Here is a tiny trained network, its code and every weight. The questions are about switching its units off for an input and a class, where a switched-off unit gives its printed mean instead of its output.

import numpy as np


def w(rows, s, z=0):
    codes = np.array(rows[::2]) - 128.0
    scale = np.full(codes.shape[1], s)
    scale[-1] = z or s
    return codes * scale


def f(y):
    return y / 2 * (1 + np.tanh(0.7978845608 * (y + 0.044715 * y**3)))


def log_softmax(a):
    a = a - a.max(-1, keepdims=True)
    return a - np.log(np.exp(a).sum(-1, keepdims=True))


def net(x, mask):
    res = np.array(x, float).reshape(1, 3) / 4 @ E
    y = f(res @ A[0][:, :-1].T + A[0][:, -1])
    res = res + np.where(mask, y, B[0][:, -1]) @ B[0][:, :-1]
    return log_softmax(res[-1] @ U[:, :-1].T + U[:, -1])


A, B = {}, {}
E = w([
[37,157,193,116,100],'x0',
[97,131,125,95,236],'x1',
[116,192,111,250,159],'x2',
],0.014)
A[0] = w([
[108,138,157,151,131,94],'neuron 1',
[194,107,105,67,131,230],'neuron 2',
[178,133,88,191,157,168],'neuron 3',
[114,143,120,143,178,70],'neuron 4',
[92,124,128,92,250,180],'neuron 5',
[114,115,127,86,103,255],'neuron 6',
[71,120,164,83,105,105],'neuron 7',
[54,154,138,168,115,109],'neuron 8',
],0.025,0.0049)
B[0] = w([
[121,117,145,178,170,162],'neuron 1',
[137,5,82,138,90,224],'neuron 2',
[119,244,55,97,121,209],'neuron 3',
[202,129,188,107,213,176],'neuron 4',
[92,74,118,44,231,255],'neuron 5',
[174,149,187,92,66,195],'neuron 6',
[38,164,178,57,113,208],'neuron 7',
[104,105,151,250,152,210],'neuron 8',
],0.029,0.024)
U = w([
[251,77,74,133,7,238],'0',
[174,213,65,160,74,209],'1',
[163,15,69,104,139,200],'2',
[201,164,73,89,191,4],'3',
[132,163,235,122,27,122],'4',
[106,115,136,254,99,113],'5',
[74,129,184,62,134,93],'6',
[126,86,167,182,207,46],'7',
],0.008,0.0023)

Each question gives the input, the list of numbers given to net, and the class t.
The units are the neurons (one row each of A and B). Each row of codes is followed by its name. A weight is (code - 128) times the scale printed after its matrix; where a second scale follows, it is the last column's (A, B and U).
mask holds one flag per neuron, in row order. A switched-off neuron (its flag False) gives its mean, the last column of its row in B, instead of its output. The means were averaged over made-up inputs and are rounded, as every weight is.
A unit's drop is (log p(t) with every unit on - log p(t) with that unit switched off) / (log p(t) with every unit on - log p(t) with every unit switched off).
The circuit of an input: a set's keep is (log p(t) with only the set's units on - log p(t) with every unit switched off) / (log p(t) with every unit on - log p(t) with every unit switched off). Starting from all 8 units, units are removed one at a time, each time the one whose removal leaves the highest keep (on an exact tie, the one counted first), for as long as the keep stays at least 0.8.
units of the circuit, in order: the units of the circuit, biggest drop first
most important unit: the unit with the biggest drop
k most important neurons: the k neurons with the biggest drops, biggest first
drop when u is switched off: that unit's drop, to one decimal
input [1,2,1], class 7: most important unit -> neuron 2
input [0,-6,5], class 1: units of the circuit, in order -> (neuron 3; neuron 5)
input [8,-2,6], class 5: 2 most important neurons -> (neuron 5; neuron 8)
input [3,0,6], class 5: 2 most important neurons -> (neuron 5; neuron 8)
input [1,0,6], class 5: 2 most important neurons -> (neuron 5; neuron 8)
input [0,1,2], class 3: 2 most important neurons -> (neuron 2; neuron 7)
input [0,1,-6], class 2: 2 most important neurons -> (neuron 2; neuron 3)
input [5,-1,-5], class 4: 2 most important neurons -> (neuron 5; neuron 6)
input [3,-3,7], class 5: 2 most important neurons -> (neuron 5; neuron 8)
input [2,-2,-6], class 4: 3 most important neurons -> (neuron 5; neuron 7; neuron 6)
input [-1,7,0], class 2: 4 most important neurons -> (neuron 7; neuron 3; neuron 5; neuron 8)
input [7,-5,1], class 5: units of the circuit, in order -> (neuron 8; neuron 5)
input [-7,0,2], class 1: 2 most important neurons -> (neuron 3; neuron 5)
input [-2,-3,-7], class 0: 2 most important neurons -> (neuron 5; neuron 2)
input [-8,7,3], class 3: most important neuron -> (neuron 3)
input [0,-2,6], class 1: units of the circuit, in order -> (neuron 3; neuron 5)
input [-2,1,8], class 3: 3 most important neurons -> (neuron 3; neuron 4; neuron 6)
input [1,-4,-5], class 4: 2 most important neurons -> (neuron 5; neuron 7)
input [-2,8,6], class 3: drop when neuron 3 is switched off -> 0.2
input [2,2,6], class 7: most important unit -> neuron 8
input [-2,-3,1], class 1: drop when neuron 5 is switched off -> 0.6
input [-8,-5,-1], class 0: drop when neuron 5 is switched off -> 0.6
input [4,1,7], class 7: drop when neuron 2 is switched off -> 0.1
